Below is a small trained network, with its code and all its weights. Each question gives an input and a class and asks what happens when units are switched off, that is, made to give their printed mean instead of their output.

import numpy as np


def w(rows, s, z=0):
    codes = np.array(rows[::2]) - 128.0
    scale = np.full(codes.shape[1], s)
    scale[-1] = z or s
    return codes * scale


def f(y):
    return y / 2 * (1 + np.tanh(0.7978845608 * (y + 0.044715 * y**3)))


def log_softmax(a):
    a = a - a.max(-1, keepdims=True)
    return a - np.log(np.exp(a).sum(-1, keepdims=True))


def net(x, mask):
    res = np.array(x, float).reshape(1, 8) / 4 @ E
    y = f(res @ A[0][:, :-1].T + A[0][:, -1])
    res = res + np.where(mask, y, B[0][:, -1]) @ B[0][:, :-1]
    return log_softmax(res[-1] @ U[:, :-1].T + U[:, -1])


A, B = {}, {}
E = w([
[129,124,124,132,126,127,127,129,129,128],'x0',
[124,164,191,85,168,32,92,229,73,130],'x1',
[165,116,94,255,162,107,206,225,120,93],'x2',
[180,98,44,114,234,121,126,81,11,159],'x3',
[194,107,47,147,205,99,25,114,235,86],'x4',
[160,56,198,53,190,246,115,194,175,128],'x5',
[128,128,130,131,129,130,123,128,128,128],'x6',
[121,230,40,144,116,216,87,205,132,181],'x7',
],0.0079)
A[0] = w([
[147,133,142,68,60,132,57,87,135,134,39],'N1',
[127,238,75,139,105,211,64,190,110,165,44],'N2',
[32,141,123,18,128,118,55,60,135,194,12],'N3',
[239,159,77,119,160,92,13,106,206,1,75],'N4',
[40,126,123,146,67,101,98,141,153,98,59],'N5',
[147,90,93,123,161,131,124,127,46,162,57],'N6',
[131,185,145,76,164,72,114,179,91,88,19],'N7',
[123,146,161,110,44,113,106,149,181,71,30],'N8',
[152,136,87,90,182,128,141,103,81,115,46],'N9',
[66,168,180,91,152,58,53,204,124,152,62],'N10',
[128,72,82,168,62,233,173,40,168,114,68],'N11',
[73,205,68,208,72,20,105,45,93,121,10],'N12',
[93,149,157,148,98,122,161,182,221,110,69],'N13',
[107,117,90,158,105,185,161,57,172,158,4],'N14',
],0.007,0.0038)
B[0] = w([
[159,50,53,171,146,127,159,171,141,171,169],'N1',
[136,82,254,109,116,28,161,65,248,64,212],'N2',
[91,29,29,233,108,97,205,197,130,112,210],'N3',
[102,185,114,74,27,177,213,128,104,108,255],'N4',
[111,146,129,123,163,162,114,107,142,175,155],'N5',
[137,202,94,130,141,134,167,38,174,214,168],'N6',
[192,143,108,142,110,116,68,145,67,130,152],'N7',
[182,175,118,168,157,124,107,34,159,229,163],'N8',
[102,173,79,154,155,119,61,38,191,173,159],'N9',
[180,167,128,146,112,140,52,137,54,103,175],'N10',
[167,135,145,121,118,105,30,167,57,79,216],'N11',
[84,43,153,41,213,195,102,198,140,122,228],'N12',
[148,145,43,148,201,155,129,32,130,226,178],'N13',
[194,188,134,170,115,100,64,135,16,114,165],'N14',
],0.0084,0.0092)
U = w([
[132,185,81,146,170,127,104,39,146,239,76],'0',
[107,152,122,130,125,119,127,131,127,126,249],'1',
[176,163,113,148,112,98,43,147,78,100,82],'2',
[128,115,61,238,148,98,192,201,153,123,115],'3',
[94,109,145,43,201,209,95,178,159,137,98],'4',
[133,111,190,106,119,2,152,38,176,66,105],'5',
[73,215,124,81,36,156,205,123,87,148,128],'6',
],0.012,0.016)

Each question gives the input, the list of numbers given to net, and the class t.
The units are the neurons (one row each of A and B). Each row of codes is followed by its name. A weight is (code - 128) times the scale printed after its matrix; where a second scale follows, it is the last column's (A, B and U).
mask holds one flag per neuron, in row order. A switched-off neuron (its flag False) gives its mean, the last column of its row in B, instead of its output. The means were averaged over made-up inputs and are rounded, as every weight is.
A unit's drop is (log p(t) with every unit on - log p(t) with that unit switched off) / (log p(t) with every unit on - log p(t) with every unit switched off).
The circuit of an input: a set's keep is (log p(t) with only the set's units on - log p(t) with every unit switched off) / (log p(t) with every unit on - log p(t) with every unit switched off). Starting from the 12 units with the biggest drops (on a tie, the unit counted first), units are removed one at a time, each time the one whose removal leaves the highest keep (on an exact tie, the one counted first), for as long as the keep stays at least 0.8.
circuit, biggest first: the units of the circuit, biggest drop first
unit that matters most: the unit with the biggest drop
top k neurons: the k neurons with the biggest drops, biggest first
input [7,0,3,-8,-1,-8,-5,-5], class 0: top 2 neurons : [N8 N13]
input [-7,-3,3,-4,-4,-2,4,2], class 1: circuit, biggest first : [N4 N3]
input [-2,-7,7,0,7,3,6,-7], class 2: top 2 neurons : [N11 N2]
input [-1,-4,5,4,1,-6,-3,4], class 4: circuit, biggest first : [N12 N3]
input [6,2,-2,-5,-3,-8,6,-8], class 4: top 2 neurons : [N12 N2]
input [3,-6,1,-3,-3,-7,-4,-1], class 4: circuit, biggest first : [N12]
input [-2,-8,5,-2,-8,-1,-7,4], class 2: circuit, biggest first : [N11 N14]
input [-5,8,-7,-1,0,-1,1,-4], class 2: top 2 neurons : [N10 N7]
input [-8,7,7,-5,6,6,8,-2], class 1: circuit, biggest first : [N3 N12]
input [-8,4,5,3,-1,-6,5,-6], class 1: top 3 neurons : [N2 N3 N12]
input [-7,5,4,-4,-7,-3,-5,6], class 1: circuit, biggest first : [N4 N2]
input [6,-1,-8,0,6,-8,6,-7], class 3: circuit, biggest first : [N3 N1]
input [5,-3,4,0,-7,-7,4,3], class 4: top 2 neurons : [N12 N4]
input [7,-1,5,-4,6,-5,0,-1], class 1: circuit, biggest first : [N3]
input [-3,-4,-7,1,7,-4,-3,5], class 3: top 2 neurons : [N3 N1]
input [8,-6,-7,2,-5,-2,-4,-2], class 1: top 2 neurons : [N11 N10]
input [-4,7,-3,4,4,-1,-8,-2], class 2: top 3 neurons : [N10 N7 N2]
input [7,-3,6,-1,-3,-5,-6,7], class 1: circuit, biggest first : [N3 N2]
input [4,5,4,2,1,0,-7,0], class 2: circuit, biggest first : [N3 N7]
input [-2,7,6,3,5,6,-3,-4], class 2: circuit, biggest first : [N7 N3]
input [-4,6,3,-2,1,-8,-4,-7], class 4: top 2 neurons : [N12 N2]
input [-3,5,-4,3,4,-4,2,6], class 5: circuit, biggest first : [N2]
input [-8,8,7,8,3,5,3,2], class 0: top 3 neurons : [N6 N9 N11]
input [-1,0,0,-7,1,4,7,-5], class 0: circuit, biggest first : [N13 N8]
input [-1,-6,-1,4,-3,3,-5,-6], class 2: top 2 neurons : [N2 N11]
input [-7,-5,7,-3,8,-1,0,4], class 6: top 2 neurons : [N4 N3]
input [3,-4,7,-4,2,-8,5,1], class 4: top 2 neurons : [N12 N3]
input [-8,-8,3,-6,8,-3,4,6], class 1: unit that matters most : N4
input [-2,-7,-7,-3,4,-7,4,7], class 2: top 2 neurons : [N14 N11]
